Below are the code and all the weights of a small trained network. Each question names an input and a target symbol and asks about switching units off, where a switched-off unit gives its printed mean instead of its output.

import numpy as np


def w(rows, s, z=0):
    codes = np.array(rows[::2]) - 128.0
    scale = np.full(codes.shape[1], s)
    scale[-1] = z or s
    return codes * scale


def norm(h):
    return h / np.sqrt((h * h).mean(-1, keepdims=True) + 1e-5)


def f(y):
    return y / 2 * (1 + np.tanh(0.7978845608 * (y + 0.044715 * y**3)))


def softmax(a):
    e = np.exp(a - a.max(-1, keepdims=True))
    return e / e.sum(-1, keepdims=True)


def log_softmax(a):
    a = a - a.max(-1, keepdims=True)
    return a - np.log(np.exp(a).sum(-1, keepdims=True))


def net(x, mask):
    ids = ['αβγδεζηθλμξπσφψω'.index(c) for c in x.split()]
    T = len(ids)
    res = E[ids] + P[:T]
    u = 0
    for l in range(2):
        q, k, v = (norm(res) @ M[l].T for M in (Q, K, V))
        z = softmax(np.where(np.tri(T) > 0, q @ k.T / 2**0.5, -1e9)) @ v
        res = res + np.where(mask[u], z, O[l][:, -1]) @ O[l][:, :-1]
        u += 1
        y = f(norm(res) @ A[l][:, :-1].T + A[l][:, -1])
        res = res + np.where(mask[u : u + 4], y, B[l][:, -1]) @ B[l][:, :-1]
        u += 4
    return log_softmax(norm(res)[-1] @ U[:, :-1].T + U[:, -1])


Q, K, V, O, A, B = {}, {}, {}, {}, {}, {}
E = w([
[171,112,103,252,162],'α',
[211,103,135,86,186],'β',
[88,114,114,179,128],'γ',
[126,136,68,78,111],'δ',
[115,121,118,115,71],'ε',
[179,159,196,108,248],'ζ',
[125,120,135,127,84],'η',
[176,61,159,111,152],'θ',
[68,123,109,106,117],'λ',
[170,138,58,75,107],'μ',
[190,197,124,78,105],'ξ',
[137,155,85,179,175],'π',
[138,147,135,51,145],'σ',
[108,135,176,28,154],'φ',
[125,142,133,142,120],'ψ',
[152,148,149,139,117],'ω',
],0.017)
P = w([
[131,42,131,133,148],'0',
[96,250,81,126,69],'1',
[121,94,126,180,123],'2',
[163,59,100,113,164],'3',
[193,152,90,91,57],'4',
[120,96,134,173,131],'5',
[161,73,89,103,195],'6',
[222,118,116,82,73],'7',
[121,96,135,175,125],'8',
[148,88,74,103,196],'9',
[214,114,132,89,81],'10',
[112,119,127,178,131],'11',
],0.013)
Q[0] = w([
[124,42,23,57,136],'L0H0',
[126,253,79,138,151],'L0H0',
],0.0068)
K[0] = w([
[182,109,121,93,207],'L0H0',
[134,2,178,95,64],'L0H0',
],0.0056)
V[0] = w([
[157,99,205,183,135],'L0H0',
[122,1,52,88,60],'L0H0',
],0.0067)
O[0] = w([
[180,170,236,156,204,112],'L0H0',
[202,2,122,102,23,253],'L0H0',
],0.0067,0.0037)
A[0] = w([
[188,109,141,124,127,211],'L0N0',
[136,85,131,118,160,124],'L0N1',
[7,121,182,127,66,6],'L0N2',
[141,142,150,201,77,216],'L0N3',
],0.011,0.0013)
B[0] = w([
[101,170,99,122,104,255],'L0N0',
[11,178,72,153,146,191],'L0N1',
[169,33,118,107,133,160],'L0N2',
[182,176,196,46,140,220],'L0N3',
],0.011,0.004)
Q[1] = w([
[14,127,254,174,146],'L1H0',
[179,209,89,46,70],'L1H0',
],0.0066)
K[1] = w([
[110,76,254,152,51],'L1H0',
[89,54,106,102,172],'L1H0',
],0.0096)
V[1] = w([
[248,120,61,222,173],'L1H0',
[108,170,131,254,52],'L1H0',
],0.0072)
O[1] = w([
[136,198,53,221,86,248],'L1H0',
[251,108,76,110,212,6],'L1H0',
],0.011,0.0022)
A[1] = w([
[217,221,80,61,109,46],'L1N0',
[238,130,77,205,93,254],'L1N1',
[32,25,163,255,117,36],'L1N2',
[15,189,32,8,104,152],'L1N3',
],0.0076,0.0023)
B[1] = w([
[185,97,244,190,159,204],'L1N0',
[130,155,176,45,57,249],'L1N1',
[216,145,182,182,125,176],'L1N2',
[124,132,254,251,40,254],'L1N3',
],0.0078,0.0058)
U = w([
[165,153,151,196,123,95],'α',
[36,193,16,175,103,187],'β',
[213,86,174,134,137,113],'γ',
[96,106,84,152,51,106],'δ',
[140,90,94,36,111,149],'ε',
[67,174,143,151,206,253],'ζ',
[144,87,136,32,136,131],'η',
[112,136,153,226,137,74],'θ',
[142,47,102,115,112,124],'λ',
[122,127,94,102,78,109],'μ',
[179,99,171,159,135,81],'ξ',
[180,192,68,169,120,179],'π',
[4,121,197,143,132,79],'σ',
[59,72,189,97,145,124],'φ',
[170,130,203,63,162,69],'ψ',
[151,160,195,87,155,106],'ω',
],0.011,0.0053)

Each question gives the input, a string of symbols that net reads in full, and the target symbol t.
The units are the heads (2 rows each of Q, K, V and O) and the neurons (one row each of A and B). Each row of codes is followed by its name. A weight is (code - 128) times the scale printed after its matrix; where a second scale follows, it is the last column's (O, A, B and U).
mask holds one flag per unit, layer by layer, with each layer's heads first. A switched-off unit (its flag False) gives its mean, the last column of its rows in O or B, instead of its output. The means were averaged over made-up inputs and are rounded, as every weight is.
A unit's drop is (log p(t) with every unit on - log p(t) with that unit switched off) / (log p(t) with every unit on - log p(t) with every unit switched off).
The circuit of an input: a set's keep is (log p(t) with only the set's units on - log p(t) with every unit switched off) / (log p(t) with every unit on - log p(t) with every unit switched off). Starting from all 10 units, units are removed one at a time, each time the one whose removal leaves the highest keep (on an exact tie, the one counted first), for as long as the keep stays at least 0.8.
circuit, biggest first: the units of the circuit, biggest drop first
k most important neurons: the k neurons with the biggest drops, biggest first
k most important neurons of layer l: the k neurons of layer l with the biggest drops, biggest first
drop when u is switched off: that unit's drop, to one decimal
input β μ π, target π: circuit, biggest first => (L1N3 L1H0)
input ζ ψ δ μ ψ π ε σ γ ω, target β: circuit, biggest first => (L0N3 L0N1)
input π γ π π δ θ γ, target β: circuit, biggest first => (L1N0 L0N1)
input β π μ μ ξ π η, target β: most important neuron of layer 0 => (L0N3)
input γ ζ α ω, target π: circuit, biggest first => (L1H0 L0H0 L1N3)
input σ φ φ ω ξ θ γ δ ψ α, target π: circuit, biggest first => (L1N3 L1N1 L1N0)
input μ π ψ ε β π θ, target β: 3 most important neurons => (L0N1 L0N3 L1N0)
input δ δ π ε π β ε ε ξ π, target β: 2 most important neurons of layer 0 => (L0N3 L0N1)
input δ γ σ μ φ μ δ, target δ: circuit, biggest first => (L0H0 L1N3 L0N3)
input θ μ ζ ψ ξ μ π ε π η, target β: 2 most important neurons => (L0N3 L1N0)
input δ θ δ δ δ π φ, target σ: 2 most important neurons => (L1N3 L0N1)
input α μ α π ε π δ, target β: 2 most important neurons => (L0N3 L1N2)
input ζ π δ π η π ε, target β: 3 most important neurons of layer 0 => (L0N3 L0N1 L0N0)
input ω θ ζ, target ζ: most important neuron of layer 0 => (L0N3)
input δ ψ ζ ε γ γ, target γ: 2 most important neurons of layer 1 => (L1N2 L1N3)
input ω λ μ ω ζ π, target π: 2 most important neurons of layer 1 => (L1N3 L1N0)
input ψ β π α δ π γ, target β: 2 most important neurons of layer 1 => (L1N0 L1N3)
input ψ ω γ γ π ω ω γ β, target β: 2 most important neurons of layer 1 => (L1N0 L1N2)
input ζ δ σ, target σ: drop when L0N3 is switched off => -0.1
input γ μ γ π π π θ, target β: drop when L0N1 is switched off => 0.3
input μ ζ ζ α, target π: drop when L1H0 is switched off => 0.2
input σ ξ α ξ ω α δ ζ ψ ζ, target ζ: drop when L0N1 is switched off => 0.1
